[128 = 0]

[127 128 152 127 123 132  97 137  89 103 142 134 121 149 118 121 122 112
 136 110 199 145 130  96 131 122 144 138 124 131 128 111 180 106 137 118
 138 115 132 127  84 125 145 108] : FQ
[140  99 178  95 132 133  98 113 141 128 119 117 141 131 160 129 158 146
 127 126 153 125  91 216 125  82 210 114 153 122 166  89 137 155 108 117
 105 131 142 151 135 152 153 121] : FF
[135 132 210 133  94 129  42 148  80  97 155 141 118 180 121 149 180  71
 114 110 252 151 140  44 121  78 155 132 133 110  73 139 149 104 146  94
 125 101 107 164 117 117 138  87] : FQ
[218 108 214 112 114 127 131 152  59 101 107 157 133 165 123 160 171 113
  97 118 174 139 133 165  73  81 157 111 141 174 153 114 124 111 102 138
  82 123 114 218 135 167 191  86] : FF
[153 129 120 123 123 131 153 129 144 155  89 163 131 119 157 143 164 118
 120 145 108  85 108 188 126  94 135 118 147 111 140 161 122 158 109 131
 135 146 123 145 134 158 135 124] : FF
[ 99 128 133 142 106 126 108 132 134 145 142 140 119 131 108 157 167 114
 141 121 170 146 129  98 140 121 154 126 125  95  87 139 111 116 130 128
 161 114 117 176 122 118 131 103] : FQ
[136 129 111 139 128 117 155 133 139 152 111 129 127  85 133 121 142 135
 111 136  93 127 120 153 113 103 101 127 143 132 126 142 132 143 110 136
 114 148 120 151 140 151 124 143] : FF
[114 139 128 123 136 120 130 126 117 111  96 120 131 127 151 117 134 152
 136 147 209 112  82 129 125  68 106 125 146 117 122 144 145 134 135 111
 127 155 130 119 132 125 148 152] : PH
[136 131 127 121 136 143 175 126 118 124  93 145 138 159 146 126 182 178
 130 133 252 113  79 202 125  30 110 132 152 122 120 140 107 120 125 112
 153 189 139 192 140 140  89 119] : PH
[173 103 130  85 137 134 158 119 164 167 145 155 147 122 161 115 145 153
 113 125  70 127  96 217  99  68 156 115 127 130 153 117 115 149  99 124
 146 116 141 180 124 161 122 106] : FF
[169 124 124 117 131 115 167 114 122 119 104 125 129 134 122 105 112 134
 101 123  75 122 138 149 128 126 114 116 120 158 149 116 108 131 105 141
  79 104 132 128 129 134 146 115] : FF
[133 127 134 132 132 126 155 137 120 119 112 123 119 123 125  93 139 131
 132 130 101 108 124 132 113 113 107 125 136 120 110 143 113 136 132 122
 112 135 139 160 131 151 139 165] : FF
[137 117 132 140 126 130 144 132 140 161 111 148  97 152 140 126 183 146
 116 153 102 123 132 177  97  74  89 116 140 130 118 145 122 130  89 143
 122 152 120 205 135 128 116 122] : FF
[129 115 112 112 120 128 151 103 149 163 105 142 150 143 152 136 186 135
 106 139  88 117 118 199 101  99 143 119 157 130 167 111 114 110  83 128
 139 145 120 163 134 153 140 133] : FF
[146 105 184 104 148 129 158 114 152 154  84 122 152 137 168 107 131 152
 128 116  89 102 119 226 110  41 127 103 130 140 177 121 122 156  99 110
 105 130 146 169 134 141 117 155] : FF
[100 125 148 166 121 141  59 131 128 127 119 144 109 113 117 131 163 104
 131 136 177 130 106  73 130  97 121 140 126  89  86 142 130 138 145 111
 138 130 116 163 124 105 158 138] : FQ
[103 163 110 155 106 127 101 152 120 117 131 125 122 155 106 141 150 116
 122 141 215 123 131  68 156 135 135 133 137  97  96 121 121 109 139 124
 172 132 105 151 132 135 142  95] : FQ
[129  99 151  86 151 136 122 123 178 147 112 141 147 142 166 128 153 157
 112 121 179 105  90 226 117  12 159 119 172 125 150 118 116 138  90  96
 149 165 111 142 155 161 121 118] : FF
[ 88 140 151 165 122 140 101 141 128 130 148 161 108 132 123 130 139 113
 153 134 135 131 137  81  98 124 120 145 133  97  82 149 128 129 156 104
 133 127 124 147 128  96 131 147] : FQ
[ 77 148 123 180 144 131  94 118 129 116 142 103 102 105  92 133  62 114
 155 126 133 126 135  35 136 172 116 158 118  89  94 157 127 148 162 103
 125 102 131  87 111  77 133 150] : FQ
[128 124 139 123 152 121 135 109 150 149 101 136 139 151 155 118 175 172
 119 128 147 120 128 205 112  71 107 121 145 148 138 126 114 129  97 102
 117 160 121 170 147 150 124 143] : FF
[ 86 122 131 139 109 135  78 132 114 137 152 145 121 153 144 147 170 108
 122 120 221 147 133  86 110 109 147 132 127 116  84 127 122 111 146 111
 168 131  98 191 140 139 112  93] : FQ
[174 123 123  99 129 120 145 125 110 122  75 122 150 129 131 120 141 125
 110 136 148 128 108 163 126 102 138 126 150 132 147 116 107 124 114 117
 124 144 124 119 136 186 161 133] : FF
[100 141 120 167 137 127 101 117 130 129 132 126  98 138  89 127 165  76
 134 140 185 133 112  89 121 105 120 135 163 107 123 134 130 131 128 116
 145 122 108 163 129 137 140 120] : FQ
[147 145 136 130 114 147 186 144 126 151  85 145 130 118 125 121 158 130
 104 121 113 118 129 191  94  84  93 129 135 118 118 154 110 123 116 155
 129 142 133 205 121 154 129 121] : FF
